Each row is followed by its class number.
[  76    7 -138 -887 -262 -668  194 -141 -171  330  330 -150  406  202
  693 -196  501 -469  214 -177  533 -206  598  225  184   50   40  531
 -473  -53 -323 -541 -119 -319  236]	5
[ 433   40  -81  -14   34  298  235 -354  -85 -545 -264   -4 -270 -134
 -139 -161  260 -267 -154 -128  146  134  395  -35 -166  537  -38   91
 -211  347  -24 -205 -338  -94  210]	5
[ -15  487 -690  356 -262  353  564  -84  453 -121  200  -13 -158  114
  -58  330  222  -81  -38  -23   -5  581 -432 -139  349   17 -139 -380
  116   42 -233  155   33  284   37]	5
[-528  410 -625  275  177  544  -91  110  116  246  -57 -144   81   76
   47  149  528    8 -114  -50  236 -441  135  -13  104  301  -57  324
 -192  188 -342 -384  -94    3 -106]	8
[-425  432 -489  295 -115  268 -510  295 -169  336   -2   40  596  139
  -20 -131   20   -7 -205 -233  119 -268  106 -440  401  321   86  144
 -545 -572 -195 -227   63   39  -63]	1
[-202  588 -811   27 -352  693  254  149  210   42   -8  310   64  146
  -36  207 -140 -344 -191   -1 -125  692  -88  153  237  389 -319 -569
  142 -437 -112  283   16  177   32]	5
[-208   88 -259 -561 -522 -568 -130  178 -221  419  482  -39  321  674
  473 -132 -178   -4  124 -164  403 -167  341  522  451  522  381  714
 -170 -245 -156 -216 -124 -158  276]	9
[ 157  -68 -233 -139 -124 -165  -87 -132 -272  -51   -7 -104   74   -4
  -97 -110  259   -3  181 -103  184 -214  354 -108  204  126  424  449
 -568  469   52 -140 -172  122   50]	4
[ 270  125  107  -81 -103  462   89 -380 -356   96 -393 -349  143  -77
 -261 -326  325 -471  278 -283  200 -102   37  -36   21  627   24  -97
 -619  553 -262 -145 -511 -273  -42]	4
[-440   20 -175 -752   56    7 -206 -249 -192  362 -332 -371  355 -101
  -49  -49  448   43  272   26  211 -262  529 -151 -121  -96  394  124
 -294  540 -133 -630  -55 -152  -32]	8
[-164  130 -535 -336 -341 -779 -480  -47 -240  249  450  -50  239  426
  349 -142  237 -128  -84   18  261 -122  553   99 -127  402  231  179
 -253  -42 -305  -73   26  -82  513]	7
[-579 -206  -79  -32  331  125  620  -65 -401  -70 -241 -239 -129 -117
 -178  -27 -178    7 -320   73  -41  -70  450 -193 -292  395  -12  360
 -333   90 -231 -512 -139 -244   81]	8
[ 521   17 -248  172 -316  285 -248  440  -82  170  179 -311  184   47
 -376   30  244   38 -190   26   79 -303 -340  -84  129 -122  -63  156
 -454 -222  -49  288 -168 -126  191]	1
[-141  455 -541  -18   73  288  640  -75  388  -40  132    6 -102 -113
  -79   93  231  -12   -4  154   27  466  -82 -121  114  573 -128 -284
  -41   79 -132  149  -20  249   51]	2
[  23  -79 -123 -236  -76  141 -336  -91 -431   69 -232 -234   66    3
 -288 -299  347  122  229 -147  130 -333   69   73  -17  -23  254  193
 -163  632  281 -523 -140  112   46]	8
[  97 -374 -219 -335 -147  161 -212 -132 -289   -5 -331 -441  -56 -192
  -98  -94  185  141  313 -146  -23 -383  165 -430  272 -160  257  457
 -253  380 -129 -679 -465  126   26]	1
[ 206  -10  156  -61  111  285  358 -107 -350 -296 -212  -77 -105 -267
 -109 -173  -12 -273  201  -11  444  189  232   54   51  194  -26  315
 -162  350   29 -126 -134   -3  -36]	6
[-173  584   72  -77  138  296  -70  186   50  312  -58 -167  475 -248
  334   70  450 -113  -34  -79    2 -378  418 -181  408  357  126  119
 -357 -109 -324 -170 -130  -55 -250]	5
[  -4 -396 -481  290  162  233 -301  135  -22 -114 -237  260  -77   76
 -230 -373  119  -76 -190 -336  423  241 -334  -52 -590  -20   45  117
 -191 -330  212 -228  161  -75  196]	8
[  43  -40 -165 -303 -313  346 -157   50 -526  -48 -309 -234  -99   45
 -441 -166  267   56  239   34  267 -668   16 -298   25  -92  258  174
 -309  743 -219 -513 -303   89   16]	5
[ 575  236  -62   43  226  178 -359  116   64   74  267 -363  352 -185
 -535   -6  283  -68 -281  -11    7  206  135 -304 -111  183  -90 -254
 -377 -190  152  239  -61 -162  127]	3
[ 545  470 -320   50  -53  249 -117  258  -21  223  282 -493  579  158
 -513  279  383   25  -15 -115  148 -263  123 -154  310  508  129  -43
 -899  192  -77  304 -307  -58    2]	2
[ 687    5 -430  403   11  280 -293  113  234   74  441 -308  132  242
 -604  100  545 -141 -140 -279   47 -343 -332   79  -38  472 -150  196
 -501   89  -94  226 -389  -81  246]	10
[  41  177 -658  -50 -322  878  529  -34  360 -189 -109  159 -360  184
 -152  207 -216 -156   97  -70   12  547 -521  130  495  104 -198 -253
  202    2   98  166  125  145   28]	9
[ 285 -193  -76  318  -17  340  302   10   91   24 -341  152   43  178
  254 -226  329   20   -7 -412  645   71 -532  -49 -234  -76 -147   38
 -430 -207  -41 -636   60 -334  -69]	2
[ 165   -5   29  149 -112  247 -304    9 -284  116 -370  -94  181   -8
 -345 -128  214  115  180  203  -40 -533  298 -141   29   74  179   38
 -249  413 -117   86 -307  235 -146]	0
[-236  222  -12    5   48  425  168 -246 -238 -239 -214  279   13  -62
 -234 -283 -232 -284 -246  281  152   88  187 -184 -481  656 -191 -148
 -345   37 -283   73 -338  -65   61]	10
[  51 -271 -363 -420 -154  232 -458  191 -355   56 -214 -497  170 -130
 -330   30   -6  -58  205  -69  -55 -311  143 -277  217  -63  248  400
 -299  437   66 -161 -140   38  -56]	6
[  16 -397   15  211  243  213 -412  -15  -16  -68 -378   49  271 -100
   -2 -172  217  -62  -89 -399  -23 -107 -151 -181 -267 -189  159  211
 -402 -175   -9 -640 -265  -11  -25]	4
[ 228   69 -202 -461 -324 -747  -37    3  137  230  505  127  373  321
  290  -19  797 -106  -27  270  241 -104  450  427   -1  231  290  179
  -46   42 -278 -212  219  -27  527]	8
[ 299  373 -371   -6 -308  592  728  148  201   53   77   54 -205   76
   29  321 -262  197   66  210  -53  472 -105   68  838   97 -179 -314
  293 -148  -95  354   86  310  -89]	7
[ 509 -114  206  309   41    5 -582  220   81 -206 -144  356  129  -36
 -130 -343  340 -203 -175 -283  268   90 -449   -7 -311   94 -187 -122
   88 -206  250  -12  309 -237 -132]	4
[-819  411 -425  171  102  247 -519  314  -78  448 -164  157  268    3
   59   78  342 -136  169 -174  114 -234  198  -97 -250  639  -30  -38
 -127 -211 -400  -96   41 -161 -182]	9
[ 632   50 -759  418   23  534 -192  152   68  -94  563 -308  -77  346
 -715  316   76   47 -261  -99   47 -137   28  193  312  160 -333  250
 -342  -70   55  107 -351   69  397]	7
[   3 -233  125 -385  -56  409    6 -115 -479   65 -195 -258 -224  -49
  -69    5   33  137  581   59  287 -423  244  -59  160   -3  162  489
 -215  635   47 -222 -464   79 -107]	10
[ 535  377  -44  357 -156  485 -510  351 -267  306  362 -266  299  313
 -577   41  234   46 -155 -110  266 -452  -24  339  151  120  -68   63
 -394  -10   29  164 -263 -157  151]	7
[-120  103   91 -549   29 -872  -24   22 -120  318  628 -275  465   57
  534  -27  391 -140  -23  216  363  266  512  -53 -138  458  214  188
 -222 -141 -445 -258   78 -336  381]	7
[ 114 -141  -12 -514  369  101  219 -503  199 -345 -508 -222  126 -360
   26  -88    7 -104  142  -76   86  166  388  -80  -39  452 -272  199
 -285  176 -118 -212 -366 -323  -36]	0
[-200 -431  325 -285  227   20 -169 -196 -443  225  -30 -413   62 -328
 -186 -225  149 -233  439   48  -74 -143  163 -344 -230 -330  176   49
 -200  437   79 -677 -269   67  -62]	2
[ -28 -300  156 -542    8  107 -181  -76 -249  111 -203 -257  -76 -119
  -70   75  613  290  406  121   79 -543  193 -289 -138  124  463  180
 -159  797 -118 -599 -154   20   63]	10
[-660  523 -243 -246  157  324 -504    2  -67  375   -3 -299  400 -129
  445   -2  201 -131  139 -283  128 -120  230 -278  223  773  162   90
 -259   36 -520 -546 -398 -122 -189]	7
[-363  143 -215 -149  -50  511  478 -574 -195 -110 -255   71  -82  -21
 -464 -219  -58 -203  119  151  279  167  318  -63 -260  554 -130  -35
 -413  392 -257 -233 -254 -172  108]	6
[ 254  264  310  314  309  253 -102 -118 -160  -48 -270  -30  344  -29
   70 -475  -44  -10 -274 -370  490  212  -59  -89   39   -1   46 -165
 -206 -336   86 -584  -41  -45  -86]	8
[-229   42  329 -320  189  516  260 -448 -158  -40 -525 -326  169   95
  217 -407 -187 -212   66  -72  347 -137  301   27   98  103  -52  367
 -163  -47 -248 -344 -509 -114  246]	3
[-212  -57 -258 -610 -226 -653 -360  128 -362  379  403 -177  208  374
  220 -315  335 -237  -22  169  406  -14  381  174 -316  273  203  159
   58    3 -114 -159  116  -86  453]	8
[-448  156 -231 -592 -600 -580 -373  124 -431  373  400   21  200  347
  466 -260  267 -340  105  -55  349  -63  250  319   42  124  360  292
   44  -39  -95 -361   89  -14  449]	1
[-288   96 -144 -622 -329 -657 -196   -3 -139  185  375   73  172  519
  191  158  558 -272  -53  125  536 -171  732  182 -463  368  192  208
  -62  128 -447 -256   -4 -309  355]	0
[-176  245 -143 -445  -41 -643 -478  314 -243  167  -43 -263  555  205
  466 -332  283  -67 -340  183  569  113  391  -19 -245  375  306  328
  184 -227 -278 -210  262  -96  416]	10
[ 293  636 -781  251 -453  840  551 -107  478  -97 -108  157 -196  354
  -55  194  424 -115   25  -11  375  449 -492  484  451  336 -302 -276
  355  388 -125  116   10  175  -77]	8
[  27  129 -246 -270 -301 -618 -423   74 -130  125  427  -28  482  386
  298 -164  506 -185  -99   -6  509 -161  506   90    4  248  421  525
 -310 -116 -299 -285   57   30  515]	6
[-302  319 -300 -433 -192 -793 -145  -30 -196  349  237  -67  834  181
  122  -35  368 -558   -3  177  234  366  640  121 -246  329  153  -19
 -301   27 -258  -33  357 -304  195]	9
[ -41 -240  277 -414  -76  119  228 -239 -468  290 -510 -353   -5  151
   63 -153  175  292  279   35  137 -615  400 -304  -34   67  275   74
 -309  385 -304 -432 -342    5   69]	10
[-411  234 -420  132   -9  325   40   26 -129  359 -143   21   54  -81
  345   16  240   57  161 -303  140 -103  246 -145  190  659   26   70
 -465 -159 -310 -381  -46 -135 -117]	6
[ 876  348 -210  136   27  238 -578  445   20  -29  533 -328  233   14
 -759  129  667  -60 -301 -185  516 -597   36 -263   -3 -377   -8  456
 -535  -61  -43  104 -334   82  106]	10
[  11 -186 -455  -68  -99 -134 -365 -131 -288  234 -264 -339  155 -137
 -225 -238  340   80   10  -28 -135  -74  273  -62 -172   12  432  235
 -209  545  219 -344   37   74   98]	10
[ 666   60 -476  -97   23  198  435  291  -47   77  258 -563  398  132
 -700  324  268   67 -333  196  284  152  212 -584  116 -155 -210   44
 -620 -118 -281  133  -57 -108  132]	7
[-366  220 -573  307  222  458 -413 -157   -5  356 -105 -167 -104 -128
  346 -187  301   67   83 -364  274  -52  120 -101  310  455  113   34
 -211  -61   13 -673   65  -95   16]	1
[ 377  -45 -123 -748 -446 -777 -104  339 -132  326  333  -76  388  302
  369 -169  653   41  158    5  587 -476  283  172  312  116  510  527
 -240   12 -272 -271  122    9  391]	1
[-111  144  -16 -751 -272 -722  -46  260 -376  337  355  193  386  281
  228 -129  435  -26  177  112  563 -296  492   45  -65  199  395  250
 -335  -39 -118   -3  346   -5  338]	10
[ 172 -309 -135 -340 -140 -111 -369  182 -440  184 -289 -472  387  -95
 -201 -277   76   61   19   46 -112 -461  218 -283  240 -178  479  330
 -355  222   13 -310 -145  208  150]	1
[  72  354 -737  361 -538  647  723   12  243  189 -100   55 -207  130
  243  288  380  -17   98 -282 -126  601 -288  200  401  338  -61 -109
  -15   37  -93  204  -69  131  -35]	7
[ -48  108  234 -250   49  495  484 -410 -108  -66 -194 -200  139  121
 -182  -30  -87 -245   29  -48  170  115  409 -171  186  172  -98   76
 -304  159  -21 -161 -340  -87 -111]	0
[-300  113   14  186  426  385   81 -350 -318 -193   55 -129 -117 -143
 -336 -346 -133 -190   88 -213  341  190  118  -20 -127  517  -95  224
 -200  199  -75 -525 -394  -34  181]	7
[ 129  470 -584 -141 -320  635  168  235  505 -108  106 -109 -140  111
   87  242  -61  -76  -99  -16   15  807 -608  599  443  241 -105 -179
  688   42  225  294   -4  134   54]	5
[-153 -314 -460 -392 -318  342  312  154 -605   -9 -344 -144 -132   78
 -151  -20   98   82  -91  153  137 -486  395 -322   -5 -202  426  502
 -575  469  -54 -507 -263  241  122]	1
[ 425  204  139 -302  196  342  457 -260 -379   82 -216 -363  -17 -410
 -104 -401  267 -429  -35  -82  464   59  652  -80  -23  282  -54  151
 -481  150 -176 -286 -409 -221  -52]	8
[ 203 -196  231 -363  534   95  -25 -312 -115 -454 -221  -43   17 -202
  -81 -164   -3 -351   13 -148  403 -110  566   89 -151  324 -114  346
 -183  170   49 -387 -324 -140  131]	1
[ -30  -45  639 -417  268  490  326 -488 -149    8 -329 -203 -178 -312
   21 -205  -56 -276  377   78   98 -209  198   22  165  244 -300  -91
 -115  259 -231 -210 -361 -333  -92]	4
[ 390 -288 -246  -16  -92   47  344   33 -408   65 -357 -440   -4 -127
   13  -74 -241  231  -38  214   71 -252  177 -465  405 -217  269  193
 -504  174 -277 -243  -69  120   39]	10
[ 217    1   77  136  212  557    8   62  -51  -97 -449  343  288   20
 -303 -438  236  -33  -60 -186  433  107 -157  116 -297  251  -55   32
 -140  -75  138 -560  -44  -24  -99]	9
[ 445   96 -122 -193 -111  237 -268   77  -63  107  247 -442  121  104
 -454  -95   39  235 -225  -88 -107 -572   28 -139  195   15  -40  190
 -570 -179  -30  120 -577  -10  219]	8
[ 321   28  193  117  107    7 -397   56 -142   71   -8   69  135  -93
  -81 -293  208  -62   10 -291  543  156 -107 -179 -257  112  174 -230
 -222 -248 -107 -357   -6 -210  -15]	8
[-469  411 -176   21  248  112 -261  160  -79  380  319 -110  499  -13
   89 -147  378  -35 -202    8  388 -191  133 -567  -69  468   74  134
 -489  -90 -411 -628 -144  -96 -333]	8
[  13   81 -109 -454  -28  205 -237  111 -300  193 -351 -289  210 -104
 -194 -235  171 -107  214   74  204  -90   79 -189    9   61  234 -156
   34  399 -140 -399  -54  111  -84]	9
[-442  447 -448  327   -4  492 -728  127 -237  181 -201  -77  139  104
  303   61  496 -217   82 -433  405 -254   98  132    0  496  215  303
 -202  354    4 -343    0 -114  -98]	10
[  34  246 -324 -395 -803 -648 -339  181 -240  339  265  -77  360  379
  409  -80  510 -193  -68    8  216 -145  388 -229  160  -34  344  297
 -119 -200 -331   11  199    5  328]	10
[  18   26 -289 -557 -471 -858   51  -49 -184  283  328   59  225  432
  401   36  513   47   91  183  338 -100  723   92   67  493  274  165
 -155   90 -246 -167  214 -134  375]	1
[ 137 -174  157  -59 -184  420 -413   30 -295 -130   61 -141 -174   43
 -180 -129  219  188  152   48  228 -408  -82  -15  240 -338  446  410
  -92  417  118 -683 -295  257  227]	0
